Below are the code and all the weights of a small trained network. Each question names an input and a target symbol and asks about switching units off, where a switched-off unit gives its printed mean instead of its output.

import numpy as np


def w(rows, s, z=0):
    codes = np.array(rows[::2]) - 128.0
    scale = np.full(codes.shape[1], s)
    scale[-1] = z or s
    return codes * scale


def norm(h):
    return h / np.sqrt((h * h).mean(-1, keepdims=True) + 1e-5)


def softmax(a):
    e = np.exp(a - a.max(-1, keepdims=True))
    return e / e.sum(-1, keepdims=True)


def log_softmax(a):
    a = a - a.max(-1, keepdims=True)
    return a - np.log(np.exp(a).sum(-1, keepdims=True))


def net(x, mask):
    ids = ['Θγεζξπτω'.index(c) for c in x.split()]
    T = len(ids)
    res = E[ids] + P[:T]
    u = 0
    for l in range(3):
        r = norm(res)
        for j in range(2):
            rows = slice(2 * j, 2 * j + 2)
            q, k, v = (r @ M[l][rows].T for M in (Q, K, V))
            z = softmax(np.where(np.tri(T) > 0, q @ k.T / 2**0.5, -1e9)) @ v
            o = O[l][rows]
            res = res + np.where(mask[u + j], z, o[:, -1]) @ o[:, :-1]
        u += 2
    return log_softmax(norm(res)[-1] @ U[:, :-1].T + U[:, -1])


Q, K, V, O = {}, {}, {}, {}
E = w([
[107,95,179,153,143,141,65,141,146],'Θ',
[100,155,208,122,134,104,252,83,109],'γ',
[117,167,117,115,178,121,74,169,134],'ε',
[93,105,119,85,138,162,120,161,164],'ζ',
[179,126,104,127,117,143,100,102,156],'ξ',
[118,149,110,179,93,170,126,187,126],'π',
[169,113,136,103,76,81,91,191,108],'τ',
[77,177,111,127,69,93,109,100,160],'ω',
],0.019)
P = w([
[126,119,108,177,104,104,57,191,239],'0',
[120,124,116,168,116,111,72,192,215],'1',
[129,131,120,163,106,119,77,181,200],'2',
[129,138,128,138,107,121,79,180,184],'3',
[125,138,134,132,101,125,89,174,169],'4',
[120,146,133,122,109,127,90,164,151],'5',
[118,150,137,122,109,129,94,148,132],'6',
[116,157,140,121,104,133,98,141,114],'7',
[110,152,151,108,106,144,110,135,105],'8',
[111,146,148,106,100,143,116,123,88],'9',
[110,154,148,103,93,153,123,119,70],'10',
[104,151,144,109,102,155,130,107,54],'11',
[104,150,160,86,91,164,138,96,51],'12',
[128,172,114,118,130,123,113,78,2],'13',
],0.0095)
Q[0] = w([
[227,141,114,211,114,125,1,115,72],'L0H0',
[124,142,65,99,84,148,123,67,176],'L0H0',
[111,115,177,189,125,142,209,151,115],'L0H1',
[240,142,81,89,179,78,152,103,86],'L0H1',
],0.041)
K[0] = w([
[113,60,95,90,154,99,4,231,21],'L0H0',
[39,237,48,80,150,138,103,96,98],'L0H0',
[191,97,208,124,226,101,218,176,185],'L0H1',
[50,116,67,139,138,200,1,186,170],'L0H1',
],0.032)
V[0] = w([
[113,133,89,123,58,178,2,163,162],'L0H0',
[97,134,93,89,70,172,19,136,82],'L0H0',
[116,141,102,94,46,184,72,145,115],'L0H1',
[129,107,88,131,190,108,228,66,25],'L0H1',
],0.008)
O[0] = w([
[199,243,200,56,124,127,136,193,169,254],'L0H0',
[204,227,162,99,156,145,116,160,164,201],'L0H0',
[128,135,142,118,101,210,125,79,139,145],'L0H1',
[123,91,93,225,208,2,210,162,126,24],'L0H1',
],0.0047,0.0094)
Q[1] = w([
[198,54,161,104,208,160,132,142,62],'L1H0',
[183,189,252,89,150,142,176,180,110],'L1H0',
[137,164,152,89,106,131,109,180,139],'L1H1',
[80,117,95,80,112,246,55,120,39],'L1H1',
],0.026)
K[1] = w([
[139,53,102,144,174,142,100,112,116],'L1H0',
[109,152,119,110,123,126,205,93,20],'L1H0',
[127,181,195,129,133,75,190,106,113],'L1H1',
[108,103,128,83,111,159,154,74,4],'L1H1',
],0.034)
V[1] = w([
[131,127,148,216,42,160,129,253,79],'L1H0',
[134,206,112,111,166,75,132,184,165],'L1H0',
[141,61,132,56,17,38,76,211,7],'L1H1',
[152,95,145,144,107,178,167,76,106],'L1H1',
],0.016)
O[1] = w([
[92,213,114,185,187,208,131,104,155,174],'L1H0',
[169,173,107,3,140,93,82,137,67,246],'L1H0',
[61,88,13,110,50,202,2,123,34,160],'L1H1',
[179,186,153,60,113,165,139,131,81,2],'L1H1',
],0.0078,0.0082)
Q[2] = w([
[193,48,140,154,67,144,156,136,175],'L2H0',
[106,181,164,33,158,133,77,140,155],'L2H0',
[94,148,101,152,128,170,198,254,86],'L2H1',
[229,152,6,167,81,107,189,109,154],'L2H1',
],0.031)
K[2] = w([
[170,170,147,175,30,126,118,210,196],'L2H0',
[117,164,200,95,94,144,201,56,26],'L2H0',
[175,164,90,191,121,162,69,252,125],'L2H1',
[47,91,136,184,156,16,72,144,239],'L2H1',
],0.025)
V[2] = w([
[36,233,154,105,18,57,87,39,177],'L2H0',
[245,48,142,138,192,199,99,166,99],'L2H0',
[221,126,155,255,176,80,36,98,103],'L2H1',
[55,109,207,93,221,120,117,151,54],'L2H1',
],0.017)
O[2] = w([
[61,59,100,216,113,49,253,44,74,252],'L2H0',
[211,95,98,40,101,157,75,172,195,66],'L2H0',
[122,189,114,34,55,154,188,94,149,75],'L2H1',
[95,181,173,200,55,111,89,121,203,92],'L2H1',
],0.0084,0.021)
U = w([
[107,93,171,111,70,191,129,31,238,95],'Θ',
[99,148,72,157,84,145,215,254,142,3],'γ',
[93,200,180,59,111,19,77,133,123,51],'ε',
[127,46,202,173,208,117,38,167,162,58],'ζ',
[225,84,167,33,122,138,189,140,98,198],'ξ',
[135,234,161,167,231,248,190,137,116,39],'π',
[107,81,12,139,80,209,54,142,73,149],'τ',
[113,99,152,196,68,65,218,99,66,246],'ω',
],0.0056,0.0032)

Each question gives the input, a string of symbols that net reads in full, and the target symbol t.
The units are the heads (2 rows each of Q, K, V and O). Each row of codes is followed by its name. A weight is (code - 128) times the scale printed after its matrix; where a second scale follows, it is the last column's (O and U).
mask holds one flag per head, layer by layer. A switched-off head (its flag False) gives its mean, the last column of its rows in O, instead of its output. The means were averaged over made-up inputs and are rounded, as every weight is.
A unit's drop is (log p(t) with every unit on - log p(t) with that unit switched off) / (log p(t) with every unit on - log p(t) with every unit switched off).
The circuit of an input: a set's keep is (log p(t) with only the set's units on - log p(t) with every unit switched off) / (log p(t) with every unit on - log p(t) with every unit switched off). Starting from all 6 units, units are removed one at a time, each time the one whose removal leaves the highest keep (on an exact tie, the one counted first), for as long as the keep stays at least 0.8.
circuit, biggest first: the units of the circuit, biggest drop first
unit that matters most: the unit with the biggest drop
which heads matter: for each layer, one digit per head in row order, 1 if its drop is at least 0.15 and else 0, layers parted by /
input Θ Θ ω ω π ζ ζ, target π: circuit, biggest first : (L1H0; L0H0)
input Θ ω ω π Θ ω ξ Θ ζ, target ξ: unit that matters most : L0H0
input ω ζ ζ ε ξ ω ω ζ γ Θ, target ζ: circuit, biggest first : (L2H0; L0H0; L1H0; L0H1)
input τ ε Θ ζ, target ζ: circuit, biggest first : (L2H1; L2H0)
input ω τ Θ ω ε π Θ ζ ξ ξ, target ξ: circuit, biggest first : (L2H0; L1H1)
input ε ω Θ γ γ ζ Θ ω γ ω ω ε, target π: circuit, biggest first : (L0H0; L0H1; L2H0)
input ω ω ζ ε ω γ ω ζ ζ, target τ: circuit, biggest first : (L0H0; L2H0; L1H1; L0H1)
input ω ω Θ ξ Θ ε Θ, target ε: which heads matter : 10 / 11 / 01
input ω ω ζ ε ω Θ Θ Θ Θ, target Θ: which heads matter : 01 / 00 / 11
input ξ ε ε, target ξ: circuit, biggest first : (L2H1; L2H0)
input Θ ω ζ ζ τ ξ π π τ Θ, target τ: which heads matter : 00 / 01 / 00
input ω π τ τ π τ, target τ: which heads matter : 01 / 01 / 00
input π ε ξ τ ζ γ π τ, target ξ: which heads matter : 10 / 11 / 10
input ω τ ω ζ π ω π γ ξ ξ τ, target ξ: circuit, biggest first : (L1H1; L2H0; L1H0; L0H0)
input ω ω Θ Θ τ ε, target τ: unit that matters most : L0H1
input ζ ζ τ Θ ξ ζ, target ξ: which heads matter : 01 / 00 / 10
input τ ζ Θ ω ζ Θ Θ, target ζ: which heads matter : 10 / 00 / 11
input Θ ξ ω ω Θ Θ ζ, target ζ: circuit, biggest first : (L2H1; L2H0; L1H1; L0H1)
input ω π γ ζ ξ ζ γ ε ω ξ γ τ ω, target ε: circuit, biggest first : (L0H1; L1H0; L0H0; L2H0)
input ζ Θ ω ω π ω ω ω ω ε τ τ ε π, target τ: unit that matters most : L1H1
input τ ξ τ γ ζ, target τ: circuit, biggest first : (L0H0; L0H1; L2H0; L1H1)
input τ π ζ ξ, target π: which heads matter : 01 / 10 / 00
input Θ ω Θ τ ζ π Θ ω ε ξ π, target π: which heads matter : 10 / 11 / 00
